Here is a tiny trained network, its code and every weight. The questions are about switching its units off for an input and a class, where a switched-off unit gives its printed mean instead of its output.

import numpy as np


def w(rows, s, z=0):
    codes = np.array(rows[::2]) - 128.0
    scale = np.full(codes.shape[1], s)
    scale[-1] = z or s
    return codes * scale


def norm(h):
    return h / np.sqrt((h * h).mean(-1, keepdims=True) + 1e-5)


def f(y):
    return np.maximum(y, 0)


def log_softmax(a):
    a = a - a.max(-1, keepdims=True)
    return a - np.log(np.exp(a).sum(-1, keepdims=True))


def net(x, mask):
    res = np.array(x, float).reshape(1, 5) / 4 @ E
    u = 0
    for l in range(3):
        y = f(norm(res) @ A[l][:, :-1].T + A[l][:, -1])
        res = res + np.where(mask[u : u + 9], y, B[l][:, -1]) @ B[l][:, :-1]
        u += 9
    return log_softmax(norm(res)[-1] @ U[:, :-1].T + U[:, -1])


A, B = {}, {}
E = w([
[107,80,213,253,104,158,110],'x0',
[78,74,103,53,234,202,66],'x1',
[23,239,57,145,181,102,106],'x2',
[101,146,155,196,80,96,43],'x3',
[216,126,136,140,235,180,93],'x4',
],0.002)
A[0] = w([
[94,97,129,41,219,179,124,71],'0.n0',
[131,166,122,196,165,103,142,37],'0.n1',
[148,162,96,31,200,152,65,44],'0.n2',
[135,163,144,218,184,127,156,25],'0.n3',
[74,125,76,53,107,86,203,32],'0.n4',
[84,123,123,112,193,153,148,82],'0.n5',
[48,130,128,169,112,128,78,36],'0.n6',
[1,136,131,218,126,109,60,17],'0.n7',
[173,1,140,122,230,226,133,2],'0.n8',
],0.0052,0.0024)
B[0] = w([
[103,83,50,125,118,146,155,242],'0.n0',
[141,144,107,175,113,164,152,152],'0.n1',
[142,122,114,170,170,60,126,231],'0.n2',
[146,177,85,170,116,169,170,159],'0.n3',
[113,168,156,82,101,114,168,206],'0.n4',
[130,77,114,107,80,131,117,181],'0.n5',
[82,141,154,154,85,125,66,173],'0.n6',
[71,149,152,130,90,143,9,214],'0.n7',
[133,153,218,94,162,189,130,253],'0.n8',
],0.011,0.0037)
A[1] = w([
[159,68,107,113,132,144,109,48],'1.n0',
[96,88,65,85,149,118,109,116],'1.n1',
[108,101,52,102,179,130,159,59],'1.n2',
[152,98,242,91,207,210,144,30],'1.n3',
[150,98,186,108,175,168,118,75],'1.n4',
[177,108,125,169,254,53,90,3],'1.n5',
[94,76,97,133,179,170,100,40],'1.n6',
[181,138,132,88,125,138,51,55],'1.n7',
[196,20,171,161,72,94,148,41],'1.n8',
],0.0086,0.0014)
B[1] = w([
[95,178,119,144,109,107,154,153],'1.n0',
[200,83,146,131,186,169,135,184],'1.n1',
[90,144,211,174,140,75,68,192],'1.n2',
[11,152,89,103,179,206,192,255],'1.n3',
[64,130,85,113,155,149,168,196],'1.n4',
[140,150,23,149,169,87,74,169],'1.n5',
[125,166,49,79,73,100,161,182],'1.n6',
[101,104,170,155,88,120,163,153],'1.n7',
[117,43,88,161,108,94,166,178],'1.n8',
],0.013,0.0064)
A[2] = w([
[147,77,227,91,211,83,155,6],'2.n0',
[173,180,147,56,91,89,195,13],'2.n1',
[205,88,114,124,102,139,113,102],'2.n2',
[181,172,169,55,89,122,180,64],'2.n3',
[175,134,56,50,152,98,167,94],'2.n4',
[173,140,144,121,126,148,131,104],'2.n5',
[119,108,184,116,153,190,154,104],'2.n6',
[227,199,113,220,132,204,179,42],'2.n7',
[104,100,2,43,117,148,91,68],'2.n8',
],0.0077,0.0012)
B[2] = w([
[149,104,247,98,147,122,156,171],'2.n0',
[173,161,97,62,97,105,138,202],'2.n1',
[91,119,97,120,126,142,143,143],'2.n2',
[136,186,97,109,70,96,158,189],'2.n3',
[66,170,160,146,150,66,110,204],'2.n4',
[102,129,116,133,124,135,118,130],'2.n5',
[105,154,71,123,177,103,106,193],'2.n6',
[237,164,166,197,152,181,188,163],'2.n7',
[218,89,155,90,117,190,122,254],'2.n8',
],0.012,0.0038)
U = w([
[149,95,254,90,189,74,146,70],'0',
[25,143,87,93,196,218,208,253],'1',
[200,77,128,79,97,205,76,4],'2',
[233,196,147,229,116,194,181,43],'3',
[159,221,119,56,46,52,193,116],'4',
[116,9,88,184,58,78,201,64],'5',
[176,137,61,156,207,53,53,139],'6',
[57,158,180,173,29,149,7,253],'7',
],0.0099,0.0014)

Each question gives the input, the list of numbers given to net, and the class t.
The units are the neurons (one row each of A and B). Each row of codes is followed by its name. A weight is (code - 128) times the scale printed after its matrix; where a second scale follows, it is the last column's (A, B and U).
mask holds one flag per neuron, layer by layer. A switched-off neuron (its flag False) gives its mean, the last column of its row in B, instead of its output. The means were averaged over made-up inputs and are rounded, as every weight is.
A unit's drop is (log p(t) with every unit on - log p(t) with that unit switched off) / (log p(t) with every unit on - log p(t) with every unit switched off).
The circuit of an input: a set's keep is (log p(t) with only the set's units on - log p(t) with every unit switched off) / (log p(t) with every unit on - log p(t) with every unit switched off). Starting from the 12 units with the biggest drops (on a tie, the unit counted first), units are removed one at a time, each time the one whose removal leaves the highest keep (on an exact tie, the one counted first), for as long as the keep stays at least 0.8.
circuit, biggest first: the units of the circuit, biggest drop first
unit that matters most: the unit with the biggest drop
top k neurons: the k neurons with the biggest drops, biggest first
top k neurons in layer l: the k neurons of layer l with the biggest drops, biggest first
input [-2,-3,2,-4,1], class 4: circuit, biggest first -> 1.n3
input [8,-7,1,-8,0], class 3: circuit, biggest first -> 0.n3, 1.n3
input [0,4,6,-4,-6], class 2: circuit, biggest first -> 1.n3, 2.n8
input [3,3,8,-2,-3], class 7: circuit, biggest first -> 0.n7, 1.n3
input [-2,-5,1,-7,3], class 4: circuit, biggest first -> 0.n8, 1.n3
input [-7,4,2,0,-1], class 0: top 2 neurons in layer 0 -> 0.n4, 0.n0
input [-7,-4,0,-4,4], class 6: circuit, biggest first -> 0.n2, 1.n5
input [1,0,4,4,7], class 3: circuit, biggest first -> 0.n3, 1.n3
input [2,-7,-2,-4,3], class 5: top 3 neurons -> 0.n8, 1.n8, 0.n4
input [-1,7,4,-3,1], class 6: circuit, biggest first -> 0.n2, 1.n3
input [7,-8,-8,5,4], class 5: top 2 neurons -> 1.n8, 0.n8
input [-6,-8,-2,-7,6], class 4: top 2 neurons -> 0.n8, 0.n0
input [-4,0,-7,6,-8], class 5: circuit, biggest first -> 1.n8, 1.n3
input [8,-3,7,7,1], class 7: circuit, biggest first -> 0.n7
input [-3,6,1,-7,-1], class 0: top 3 neurons -> 0.n0, 0.n2, 1.n2
input [8,-5,-5,6,-4], class 5: top 3 neurons -> 1.n8, 0.n8, 1.n2
input [0,-2,0,2,1], class 3: top 2 neurons -> 0.n8, 1.n3
input [-3,4,1,1,6], class 6: top 3 neurons -> 0.n2, 1.n5, 0.n0
input [-5,-4,7,-1,3], class 6: top 2 neurons -> 0.n2, 1.n3
input [-6,-4,-1,5,7], class 6: unit that matters most -> 1.n5
input [-2,4,3,2,-2], class 2: top 2 neurons -> 2.n8, 0.n7
input [-2,-8,-6,-4,-7], class 5: top 3 neurons -> 1.n8, 0.n8, 1.n6
input [1,0,3,-7,-6], class 4: top 2 neurons -> 0.n4, 1.n3
input [-4,-6,-7,3,6], class 5: top 2 neurons -> 0.n8, 1.n8
input [-1,-7,-2,-5,-4], class 4: top 3 neurons -> 0.n4, 1.n3, 0.n8
